Below is a small trained network, with its code and all its weights. Each question gives an input and a class and asks what happens when units are switched off, that is, made to give their printed mean instead of their output.

import numpy as np


def w(rows, s, z=0):
    codes = np.array(rows[::2]) - 128.0
    scale = np.full(codes.shape[1], s)
    scale[-1] = z or s
    return codes * scale


def norm(h):
    return h / np.sqrt((h * h).mean(-1, keepdims=True) + 1e-5)


def f(y):
    return y / 2 * (1 + np.tanh(0.7978845608 * (y + 0.044715 * y**3)))


def log_softmax(a):
    a = a - a.max(-1, keepdims=True)
    return a - np.log(np.exp(a).sum(-1, keepdims=True))


def net(x, mask):
    res = np.array(x, float).reshape(1, 4) / 4 @ E
    u = 0
    for l in range(4):
        y = f(norm(res) @ A[l][:, :-1].T + A[l][:, -1])
        res = res + np.where(mask[u : u + 5], y, B[l][:, -1]) @ B[l][:, :-1]
        u += 5
    return log_softmax(norm(res)[-1] @ U[:, :-1].T + U[:, -1])


A, B = {}, {}
E = w([
[100,172,1],'x0',
[147,56,166],'x1',
[142,28,91],'x2',
[21,170,116],'x3',
],0.0049)
A[0] = w([
[116,253,173,85],'L0N1',
[195,56,32,254],'L0N2',
[134,161,126,26],'L0N3',
[132,76,79,61],'L0N4',
[219,122,86,9],'L0N5',
],0.0056,0.0023)
B[0] = w([
[152,176,210,179],'L0N1',
[253,143,114,255],'L0N2',
[50,183,193,98],'L0N3',
[165,222,156,121],'L0N4',
[137,160,138,125],'L0N5',
],0.0055,0.0028)
A[1] = w([
[99,118,202,6],'L1N1',
[127,36,189,143],'L1N2',
[161,217,247,132],'L1N3',
[83,165,77,108],'L1N4',
[76,162,76,116],'L1N5',
],0.012,0.0026)
B[1] = w([
[57,95,77,156],'L1N1',
[87,167,171,220],'L1N2',
[71,245,66,253],'L1N3',
[88,68,51,160],'L1N4',
[133,57,54,163],'L1N5',
],0.011,0.0057)
A[2] = w([
[1,126,170,188],'L2N1',
[148,34,231,3],'L2N2',
[151,129,138,106],'L2N3',
[103,115,203,43],'L2N4',
[114,170,132,87],'L2N5',
],0.0089,0.0032)
B[2] = w([
[237,1,123,254],'L2N1',
[75,173,138,158],'L2N2',
[147,190,110,121],'L2N3',
[91,122,152,130],'L2N4',
[97,126,198,141],'L2N5',
],0.0059,0.0041)
A[3] = w([
[142,78,215,1],'L3N1',
[176,153,2,216],'L3N2',
[114,101,255,155],'L3N3',
[117,90,120,66],'L3N4',
[121,57,249,57],'L3N5',
],0.0099,0.0048)
B[3] = w([
[73,187,187,140],'L3N1',
[164,105,191,254],'L3N2',
[147,57,209,184],'L3N3',
[154,149,86,118],'L3N4',
[117,153,254,170],'L3N5',
],0.0077,0.0076)
U = w([
[110,91,34,137],'0',
[99,129,254,134],'1',
[115,99,148,27],'2',
[48,179,130,127],'3',
[113,97,148,5],'4',
[225,101,140,157],'5',
[109,116,169,57],'6',
[113,234,122,137],'7',
],0.019,0.022)

Each question gives the input, the list of numbers given to net, and the class t.
The units are the neurons (one row each of A and B). Each row of codes is followed by its name. A weight is (code - 128) times the scale printed after its matrix; where a second scale follows, it is the last column's (A, B and U).
mask holds one flag per neuron, layer by layer. A switched-off neuron (its flag False) gives its mean, the last column of its row in B, instead of its output. The means were averaged over made-up inputs and are rounded, as every weight is.
A unit's drop is (log p(t) with every unit on - log p(t) with that unit switched off) / (log p(t) with every unit on - log p(t) with every unit switched off).
The circuit of an input: a set's keep is (log p(t) with only the set's units on - log p(t) with every unit switched off) / (log p(t) with every unit on - log p(t) with every unit switched off). Starting from the 12 units with the biggest drops (on a tie, the unit counted first), units are removed one at a time, each time the one whose removal leaves the highest keep (on an exact tie, the one counted first), for as long as the keep stays at least 0.8.
circuit, biggest first: the units of the circuit, biggest drop first
most important unit: the unit with the biggest drop
top k neurons: the k neurons with the biggest drops, biggest first
drop when u is switched off: that unit's drop, to one decimal
input [-3,1,-7,-6], class 7: circuit, biggest first -> [L1N3]
input [6,1,-4,-3], class 5: top 2 neurons -> [L1N3; L3N2]
input [0,5,-8,-2], class 3: top 3 neurons -> [L1N3; L0N2; L1N1]
input [-5,-1,6,-8], class 1: top 2 neurons -> [L1N3; L1N2]
input [0,5,-4,5], class 3: top 3 neurons -> [L0N1; L1N3; L0N2]
input [8,-4,0,-2], class 5: top 3 neurons -> [L1N3; L3N2; L0N2]
input [-5,2,-6,6], class 3: top 3 neurons -> [L1N3; L1N1; L0N2]
input [-7,-7,-1,5], class 7: top 2 neurons -> [L1N3; L0N1]
input [7,-8,2,-7], class 5: top 3 neurons -> [L1N3; L3N2; L0N2]
input [8,-1,0,-6], class 5: top 2 neurons -> [L1N3; L3N2]
input [1,-1,-4,5], class 0: drop when L1N2 is switched off -> 0.1
input [-3,-6,1,-4], class 7: drop when L0N5 is switched off -> 0.0
input [-4,1,-3,-2], class 7: drop when L1N3 is switched off -> 1.3
input [3,-8,6,3], class 0: most important unit -> L1N4
input [-8,-7,-2,-3], class 7: drop when L1N3 is switched off -> 1.6
